Here is a tiny trained network, its code and every weight. The questions are about switching its units off for an input and a target symbol, where a switched-off unit gives its printed mean instead of its output.

import numpy as np


def w(rows, s, z=0):
    codes = np.array(rows[::2]) - 128.0
    scale = np.full(codes.shape[1], s)
    scale[-1] = z or s
    return codes * scale


def softmax(a):
    e = np.exp(a - a.max(-1, keepdims=True))
    return e / e.sum(-1, keepdims=True)


def log_softmax(a):
    a = a - a.max(-1, keepdims=True)
    return a - np.log(np.exp(a).sum(-1, keepdims=True))


def net(x, mask):
    ids = ['αβγδεζθμξπστφψω'.index(c) for c in x.split()]
    T = len(ids)
    res = E[ids] + P[:T]
    u = 0
    for l in range(2):
        r = res
        for j in range(3):
            rows = slice(4 * j, 4 * j + 4)
            q, k, v = (r @ M[l][rows].T for M in (Q, K, V))
            z = softmax(np.where(np.tri(T) > 0, q @ k.T / 4**0.5, -1e9)) @ v
            o = O[l][rows]
            res = res + np.where(mask[u + j], z, o[:, -1]) @ o[:, :-1]
        u += 3
    return log_softmax(res[-1] @ U[:, :-1].T + U[:, -1])


Q, K, V, O = {}, {}, {}, {}
E = w([
[96,99,31,127,99,177,57],'α',
[157,199,81,31,150,130,34],'β',
[100,25,165,211,85,230,104],'γ',
[57,98,144,233,164,70,133],'δ',
[44,127,175,57,170,177,115],'ε',
[61,188,73,172,117,175,150],'ζ',
[185,147,192,201,116,55,155],'θ',
[59,199,78,146,167,187,49],'μ',
[130,137,16,91,79,133,150],'ξ',
[147,224,141,55,132,105,128],'π',
[130,254,201,221,181,113,82],'σ',
[168,75,107,222,67,55,110],'τ',
[179,201,70,247,134,44,66],'φ',
[148,71,129,55,88,180,109],'ψ',
[209,126,186,166,158,62,42],'ω',
],0.0081)
P = w([
[110,130,133,109,86,73,128],'0',
[151,116,102,126,181,147,170],'1',
[133,192,154,151,98,244,167],'2',
[176,186,190,162,119,135,158],'3',
[63,69,248,136,90,68,69],'4',
[146,44,113,165,219,149,18],'5',
],0.013)
Q[0] = w([
[254,70,89,142,155,197,80],'L0H0',
[132,182,210,203,39,224,90],'L0H0',
[160,118,244,196,174,211,52],'L0H0',
[148,177,159,148,103,111,180],'L0H0',
[192,144,58,128,133,123,206],'L0H1',
[67,163,189,74,53,66,131],'L0H1',
[120,85,130,124,182,138,31],'L0H1',
[200,125,59,133,244,131,160],'L0H1',
[155,116,84,159,121,80,175],'L0H2',
[124,76,155,168,171,161,77],'L0H2',
[97,109,105,122,150,128,88],'L0H2',
[105,147,139,116,225,101,85],'L0H2',
],0.0081)
K[0] = w([
[59,151,169,170,62,233,158],'L0H0',
[137,57,166,129,199,159,134],'L0H0',
[136,66,99,190,137,184,178],'L0H0',
[90,115,119,96,171,115,119],'L0H0',
[96,156,174,136,71,92,98],'L0H1',
[171,79,64,76,255,46,108],'L0H1',
[144,146,101,139,147,191,94],'L0H1',
[95,175,176,112,29,164,83],'L0H1',
[78,153,140,64,102,72,112],'L0H2',
[160,108,176,161,93,150,153],'L0H2',
[129,156,176,126,111,140,161],'L0H2',
[138,170,119,120,81,214,159],'L0H2',
],0.0095)
V[0] = w([
[144,33,212,145,21,99,251],'L0H0',
[201,194,98,47,181,76,105],'L0H0',
[147,163,217,101,134,68,234],'L0H0',
[33,237,164,164,189,161,194],'L0H0',
[120,100,202,146,161,100,39],'L0H1',
[141,133,237,7,141,93,47],'L0H1',
[189,178,75,145,4,102,208],'L0H1',
[233,164,108,253,167,41,116],'L0H1',
[86,192,193,122,152,212,154],'L0H2',
[119,88,159,174,171,125,83],'L0H2',
[159,156,240,199,109,177,210],'L0H2',
[206,138,158,92,107,247,204],'L0H2',
],0.0075)
O[0] = w([
[188,45,147,177,123,40,131,117],'L0H0',
[166,172,156,141,75,231,122,75],'L0H0',
[220,134,78,239,102,152,167,121],'L0H0',
[117,203,39,165,211,129,198,219],'L0H0',
[92,155,142,208,147,164,87,94],'L0H1',
[143,154,127,221,2,216,77,38],'L0H1',
[227,145,201,44,130,123,183,237],'L0H1',
[179,193,198,104,250,138,63,230],'L0H1',
[128,90,51,176,113,159,145,184],'L0H2',
[62,124,137,153,195,133,84,118],'L0H2',
[169,62,40,178,185,117,138,252],'L0H2',
[174,42,83,114,118,173,140,144],'L0H2',
],0.0073,0.0029)
Q[1] = w([
[131,172,205,120,146,125,120],'L1H0',
[133,111,123,114,149,51,105],'L1H0',
[78,31,122,146,128,58,52],'L1H0',
[167,104,59,91,94,173,151],'L1H0',
[166,195,194,122,126,156,184],'L1H1',
[159,191,140,130,154,173,254],'L1H1',
[172,192,149,144,92,168,199],'L1H1',
[104,84,90,154,120,65,178],'L1H1',
[59,100,142,137,108,135,67],'L1H2',
[110,60,78,126,168,60,79],'L1H2',
[139,56,75,156,89,86,89],'L1H2',
[131,158,135,157,142,119,119],'L1H2',
],0.0083)
K[1] = w([
[106,87,153,142,105,39,69],'L1H0',
[64,90,99,124,183,149,164],'L1H0',
[169,82,111,142,214,238,149],'L1H0',
[163,254,113,92,87,160,180],'L1H0',
[47,183,141,125,89,70,48],'L1H1',
[101,126,122,207,30,36,36],'L1H1',
[83,111,175,137,63,52,38],'L1H1',
[118,52,74,77,115,187,121],'L1H1',
[213,204,109,197,160,190,160],'L1H2',
[196,128,43,100,249,124,161],'L1H2',
[220,59,59,124,129,191,178],'L1H2',
[145,110,160,157,111,98,59],'L1H2',
],0.0061)
V[1] = w([
[119,95,167,211,167,140,59],'L1H0',
[32,4,137,194,164,76,113],'L1H0',
[145,120,117,82,134,40,209],'L1H0',
[77,166,65,34,134,188,64],'L1H0',
[43,234,141,141,202,120,87],'L1H1',
[38,90,107,154,123,98,115],'L1H1',
[1,166,113,57,80,140,99],'L1H1',
[190,92,209,19,60,153,88],'L1H1',
[159,119,203,111,197,34,42],'L1H2',
[144,86,161,203,64,166,63],'L1H2',
[118,55,139,8,143,100,96],'L1H2',
[117,217,73,185,189,184,236],'L1H2',
],0.0071)
O[1] = w([
[113,152,67,139,156,201,83,158],'L1H0',
[72,128,31,91,109,106,117,84],'L1H0',
[152,131,143,20,118,50,168,135],'L1H0',
[31,133,225,253,169,105,159,75],'L1H0',
[59,238,101,128,197,150,114,176],'L1H1',
[105,100,38,156,146,100,185,88],'L1H1',
[54,144,110,203,139,74,152,82],'L1H1',
[105,60,170,137,97,95,61,146],'L1H1',
[91,128,98,77,155,100,35,254],'L1H2',
[143,59,80,157,97,205,97,122],'L1H2',
[52,38,180,111,164,67,113,115],'L1H2',
[174,208,137,125,142,160,188,100],'L1H2',
],0.007,0.0085)
U = w([
[44,83,145,170,167,92,120,113],'α',
[120,102,193,216,142,191,109,123],'β',
[134,99,89,126,123,137,146,164],'γ',
[132,184,22,115,122,83,109,220],'δ',
[132,137,41,199,46,160,182,241],'ε',
[159,166,157,61,135,93,253,136],'ζ',
[240,136,117,65,109,187,100,2],'θ',
[67,163,123,185,175,138,187,119],'μ',
[150,70,197,94,138,120,166,152],'ξ',
[233,135,207,151,90,198,160,92],'π',
[172,188,103,128,150,205,150,86],'σ',
[141,89,97,91,150,122,52,109],'τ',
[114,144,182,91,236,169,79,75],'φ',
[132,39,99,169,41,141,106,152],'ψ',
[130,103,76,193,147,224,26,119],'ω',
],0.0042,0.0043)

Each question gives the input, a string of symbols that net reads in full, and the target symbol t.
The units are the heads (4 rows each of Q, K, V and O). Each row of codes is followed by its name. A weight is (code - 128) times the scale printed after its matrix; where a second scale follows, it is the last column's (O and U).
mask holds one flag per head, layer by layer. A switched-off head (its flag False) gives its mean, the last column of its rows in O, instead of its output. The means were averaged over made-up inputs and are rounded, as every weight is.
A unit's drop is (log p(t) with every unit on - log p(t) with that unit switched off) / (log p(t) with every unit on - log p(t) with every unit switched off).
The circuit of an input: a set's keep is (log p(t) with only the set's units on - log p(t) with every unit switched off) / (log p(t) with every unit on - log p(t) with every unit switched off). Starting from all 6 units, units are removed one at a time, each time the one whose removal leaves the highest keep (on an exact tie, the one counted first), for as long as the keep stays at least 0.8.
units of the circuit, in order: the units of the circuit, biggest drop first
unit that matters most: the unit with the biggest drop
which heads matter: for each layer, one digit per head in row order, 1 if its drop is at least 0.15 and else 0, layers parted by /
input φ ω τ φ ψ, target ω: unit that matters most -> L0H1
input μ ε ψ ω, target μ: which heads matter -> 101 / 110
input φ β τ, target φ: units of the circuit, in order -> [L0H1 L0H2 L1H1 L1H2]
input ε φ φ β, target ε: which heads matter -> 010 / 011
input β φ θ ψ θ ω, target θ: which heads matter -> 101 / 010
input φ δ ω, target φ: units of the circuit, in order -> [L0H1 L0H2 L1H1 L1H2]
input θ μ β ω φ α, target β: units of the circuit, in order -> [L1H0 L0H0 L0H1]
input φ π ξ β ω, target π: which heads matter -> 111 / 101
input ε θ α, target ε: which heads matter -> 010 / 011
input σ δ ε, target σ: units of the circuit, in order -> [L1H2 L0H0 L1H1 L0H1]
input θ μ φ ω, target θ: units of the circuit, in order -> [L0H0 L1H0 L1H1]
input α φ ω ζ α, target φ: units of the circuit, in order -> [L0H1 L1H1]
input ε α θ σ, target ε: units of the circuit, in order -> [L0H1 L1H2 L1H1]
input ζ θ φ φ, target ζ: which heads matter -> 010 / 101
input τ β α, target τ: unit that matters most -> L0H0
input α ω ψ φ φ φ, target ψ: units of the circuit, in order -> [L0H1 L0H2 L1H1]
input ψ θ ζ π β ζ, target ζ: which heads matter -> 110 / 001
input ω φ θ μ, target ω: which heads matter -> 110 / 101
input φ δ τ σ ε, target δ: units of the circuit, in order -> [L1H0 L0H2 L0H1 L1H2]
input ζ φ τ π, target ζ: units of the circuit, in order -> [L1H0 L0H1 L1H2]
input π ω α δ ω, target ω: which heads matter -> 010 / 100
input φ ξ τ φ β ω, target τ: unit that matters most -> L1H2
input α θ β τ, target α: which heads matter -> 101 / 011
input μ ζ σ ω ε, target ζ: units of the circuit, in order -> [L1H2 L0H1]
input θ α α β, target θ: units of the circuit, in order -> [L0H0 L1H1 L1H0]
